Below is a small trained network, with its code and all its weights. Each question gives an input and a class and asks what happens when units are switched off, that is, made to give their printed mean instead of their output.

import numpy as np


def w(rows, s, z=0):
    codes = np.array(rows[::2]) - 128.0
    scale = np.full(codes.shape[1], s)
    scale[-1] = z or s
    return codes * scale


def f(y):
    return y / 2 * (1 + np.tanh(0.7978845608 * (y + 0.044715 * y**3)))


def log_softmax(a):
    a = a - a.max(-1, keepdims=True)
    return a - np.log(np.exp(a).sum(-1, keepdims=True))


def net(x, mask):
    res = np.array(x, float).reshape(1, 6) / 4 @ E
    y = f(res @ A[0][:, :-1].T + A[0][:, -1])
    res = res + np.where(mask, y, B[0][:, -1]) @ B[0][:, :-1]
    return log_softmax(res[-1] @ U[:, :-1].T + U[:, -1])


A, B = {}, {}
E = w([
[95,95,158,96,28,254],'x0',
[135,138,239,214,87,195],'x1',
[119,84,77,108,234,229],'x2',
[205,230,94,130,73,118],'x3',
[98,84,200,110,67,29],'x4',
[78,199,48,235,145,144],'x5',
],0.0086)
A[0] = w([
[101,123,137,61,141,238,242],'n1',
[122,103,115,113,141,192,180],'n2',
[107,122,2,128,184,161,254],'n3',
[148,149,202,196,142,155,193],'n4',
[145,112,131,42,182,114,175],'n5',
[117,161,139,236,146,149,195],'n6',
[125,146,151,129,64,221,143],'n7',
[171,195,66,80,131,96,187],'n8',
[160,123,230,81,77,112,187],'n9',
[36,136,150,146,60,33,178],'n10',
[230,89,186,54,165,90,153],'n11',
],0.011,0.0055)
B[0] = w([
[57,71,38,140,121,215,225],'n1',
[64,67,141,164,96,195,181],'n2',
[96,96,72,214,228,109,249],'n3',
[200,147,197,74,131,227,194],'n4',
[78,110,117,33,167,142,189],'n5',
[233,169,179,206,177,194,205],'n6',
[117,174,98,185,40,203,204],'n7',
[159,176,41,139,119,51,211],'n8',
[136,68,79,70,58,98,211],'n9',
[191,43,214,183,70,2,213],'n10',
[107,155,126,36,121,100,199],'n11',
],0.0088,0.014)
U = w([
[117,115,104,143,50,180,134],'0',
[159,217,48,189,150,63,123],'1',
[120,120,117,9,117,82,213],'2',
[178,161,180,172,188,177,216],'3',
[154,150,184,169,120,113,2],'4',
[107,164,170,132,113,128,57],'5',
[65,61,97,145,227,155,123],'6',
[157,75,188,141,88,62,138],'7',
],0.012,0.0049)

Each question gives the input, the list of numbers given to net, and the class t.
The units are the neurons (one row each of A and B). Each row of codes is followed by its name. A weight is (code - 128) times the scale printed after its matrix; where a second scale follows, it is the last column's (A, B and U).
mask holds one flag per neuron, in row order. A switched-off neuron (its flag False) gives its mean, the last column of its row in B, instead of its output. The means were averaged over made-up inputs and are rounded, as every weight is.
A unit's drop is (log p(t) with every unit on - log p(t) with that unit switched off) / (log p(t) with every unit on - log p(t) with every unit switched off).
The circuit of an input: a set's keep is (log p(t) with only the set's units on - log p(t) with every unit switched off) / (log p(t) with every unit on - log p(t) with every unit switched off). Starting from all 11 units, units are removed one at a time, each time the one whose removal leaves the highest keep (on an exact tie, the one counted first), for as long as the keep stays at least 0.8.
circuit, biggest first: the units of the circuit, biggest drop first
most important unit: the unit with the biggest drop
top k neurons: the k neurons with the biggest drops, biggest first
drop when u is switched off: that unit's drop, to one decimal
input [-8,7,-2,8,-2,2], class 3: circuit, biggest first : [n4]
input [-2,-3,-8,-6,-6,-3], class 2: circuit, biggest first : [n6; n3]
input [1,1,-8,4,-1,-7], class 2: top 2 neurons : [n11; n9]
input [1,0,-8,-2,-7,3], class 3: circuit, biggest first : [n6; n9]
input [3,3,-6,4,-1,0], class 7: top 4 neurons : [n1; n10; n2; n9]
input [-2,1,8,5,2,-6], class 2: top 3 neurons : [n11; n3; n6]
input [6,0,-7,2,0,1], class 7: top 3 neurons : [n10; n1; n2]
input [-1,6,7,3,8,1], class 3: top 3 neurons : [n4; n10; n1]
input [3,-2,-4,-3,0,7], class 4: top 3 neurons : [n8; n10; n9]
input [-2,6,5,-6,8,-3], class 2: circuit, biggest first : [n11; n6; n3]
input [4,-5,3,6,1,0], class 1: top 2 neurons : [n8; n4]
input [-7,0,-5,8,8,2], class 7: drop when n10 is switched off : 1.3
input [8,-2,7,7,-6,5], class 6: drop when n3 is switched off : 2.6
input [3,3,5,-5,4,-1], class 0: most important unit : n3
input [-3,6,2,8,8,3], class 7: drop when n10 is switched off : 0.9
